Here is a tiny trained network, its code and every weight. The questions are about switching its units off for an input and a class, where a switched-off unit gives its printed mean instead of its output.

import numpy as np


def w(rows, s, z=0):
    codes = np.array(rows[::2]) - 128.0
    scale = np.full(codes.shape[1], s)
    scale[-1] = z or s
    return codes * scale


def f(y):
    return np.maximum(y, 0)


def log_softmax(a):
    a = a - a.max(-1, keepdims=True)
    return a - np.log(np.exp(a).sum(-1, keepdims=True))


def net(x, mask):
    res = np.array(x, float).reshape(1, 5) / 4 @ E
    y = f(res @ A[0][:, :-1].T + A[0][:, -1])
    res = res + np.where(mask, y, B[0][:, -1]) @ B[0][:, :-1]
    return log_softmax(res[-1] @ U[:, :-1].T + U[:, -1])


A, B = {}, {}
E = w([
[165,193,105,182,12,114],'x0',
[145,92,77,56,118,8],'x1',
[123,132,117,113,126,140],'x2',
[221,179,202,67,136,147],'x3',
[126,131,120,117,127,138],'x4',
],0.013)
A[0] = w([
[137,96,137,58,118,48,163],'n0',
[93,148,65,154,63,55,98],'n1',
[125,243,111,165,62,118,103],'n2',
[146,161,126,163,184,101,119],'n3',
[102,21,140,89,255,125,121],'n4',
[113,112,91,118,216,108,59],'n5',
[154,112,241,97,177,216,153],'n6',
[126,164,118,234,146,244,155],'n7',
[39,50,114,165,94,145,203],'n8',
[134,134,207,122,226,218,141],'n9',
[47,133,98,178,178,136,37],'n10',
[166,203,122,155,59,139,3],'n11',
[209,205,167,68,146,97,111],'n12',
[157,110,124,62,141,59,17],'n13',
[149,103,135,67,133,83,16],'n14',
[180,112,173,73,63,118,1],'n15',
[125,105,79,126,81,89,110],'n16',
[161,132,172,106,106,107,56],'n17',
[140,130,159,134,180,180,136],'n18',
[130,101,56,186,66,127,98],'n19',
[144,119,99,29,126,61,134],'n20',
[32,57,113,168,117,167,85],'n21',
[110,103,121,112,201,124,203],'n22',
[161,110,7,131,54,76,130],'n23',
[89,150,150,201,107,189,20],'n24',
[21,60,158,113,173,121,140],'n25',
[136,122,218,97,198,172,138],'n26',
[91,78,126,111,202,95,23],'n27',
],0.0099,0.009)
B[0] = w([
[187,122,98,157,91,121,215],'n0',
[109,194,109,116,140,109,204],'n1',
[181,104,139,176,81,185,205],'n2',
[117,119,122,97,121,113,135],'n3',
[164,95,126,181,88,164,242],'n4',
[168,135,73,165,78,134,165],'n5',
[80,159,132,79,170,89,238],'n6',
[199,79,136,200,109,206,252],'n7',
[194,126,106,175,101,150,222],'n8',
[88,186,127,91,168,87,240],'n9',
[68,109,172,86,189,171,165],'n10',
[88,8,229,110,203,197,172],'n11',
[153,4,141,186,147,195,198],'n12',
[103,83,226,115,187,238,170],'n13',
[123,77,207,87,211,137,155],'n14',
[185,175,2,164,31,132,147],'n15',
[114,160,117,114,124,104,180],'n16',
[173,159,61,206,86,134,142],'n17',
[80,164,117,89,149,92,186],'n18',
[104,170,115,101,109,72,187],'n19',
[156,119,118,172,90,165,215],'n20',
[127,73,167,121,161,230,190],'n21',
[122,75,173,128,156,165,205],'n22',
[81,164,118,49,125,62,227],'n23',
[178,147,62,169,43,94,177],'n24',
[138,98,117,156,144,163,210],'n25',
[73,185,131,68,154,93,213],'n26',
[179,162,55,196,52,96,168],'n27',
],0.0096,0.015)
U = w([
[117,111,229,117,163,174,223],'0',
[163,160,63,146,73,136,6],'1',
[36,249,130,48,146,26,184],'2',
],0.015,0.0022)

Each question gives the input, the list of numbers given to net, and the class t.
The units are the neurons (one row each of A and B). Each row of codes is followed by its name. A weight is (code - 128) times the scale printed after its matrix; where a second scale follows, it is the last column's (A, B and U).
mask holds one flag per neuron, in row order. A switched-off neuron (its flag False) gives its mean, the last column of its row in B, instead of its output. The means were averaged over made-up inputs and are rounded, as every weight is.
A unit's drop is (log p(t) with every unit on - log p(t) with that unit switched off) / (log p(t) with every unit on - log p(t) with every unit switched off).
The circuit of an input: a set's keep is (log p(t) with only the set's units on - log p(t) with every unit switched off) / (log p(t) with every unit on - log p(t) with every unit switched off). Starting from the 12 units with the biggest drops (on a tie, the unit counted first), units are removed one at a time, each time the one whose removal leaves the highest keep (on an exact tie, the one counted first), for as long as the keep stays at least 0.8.
circuit, biggest first: the units of the circuit, biggest drop first
k most important neurons: the k neurons with the biggest drops, biggest first
drop when u is switched off: that unit's drop, to one decimal
input [7,-6,-1,4,4], class 0: circuit, biggest first => n11
input [1,3,-2,-6,3], class 2: 2 most important neurons => n7, n23
input [4,8,8,0,2], class 2: 2 most important neurons => n23, n7
input [-7,3,1,-5,-7], class 1: 2 most important neurons => n27, n5
input [-7,1,7,-1,0], class 1: 3 most important neurons => n27, n5, n11
input [-3,1,7,-3,6], class 1: 2 most important neurons => n11, n13
input [-6,3,8,0,-3], class 1: 3 most important neurons => n27, n5, n11
input [-6,4,-1,-7,7], class 1: drop when n27 is switched off => 0.5
input [8,-7,3,8,4], class 0: drop when n11 is switched off => 7.7
input [-5,3,4,-3,1], class 1: drop when n27 is switched off => 0.2
input [4,7,4,-1,-5], class 2: drop when n23 is switched off => 0.3
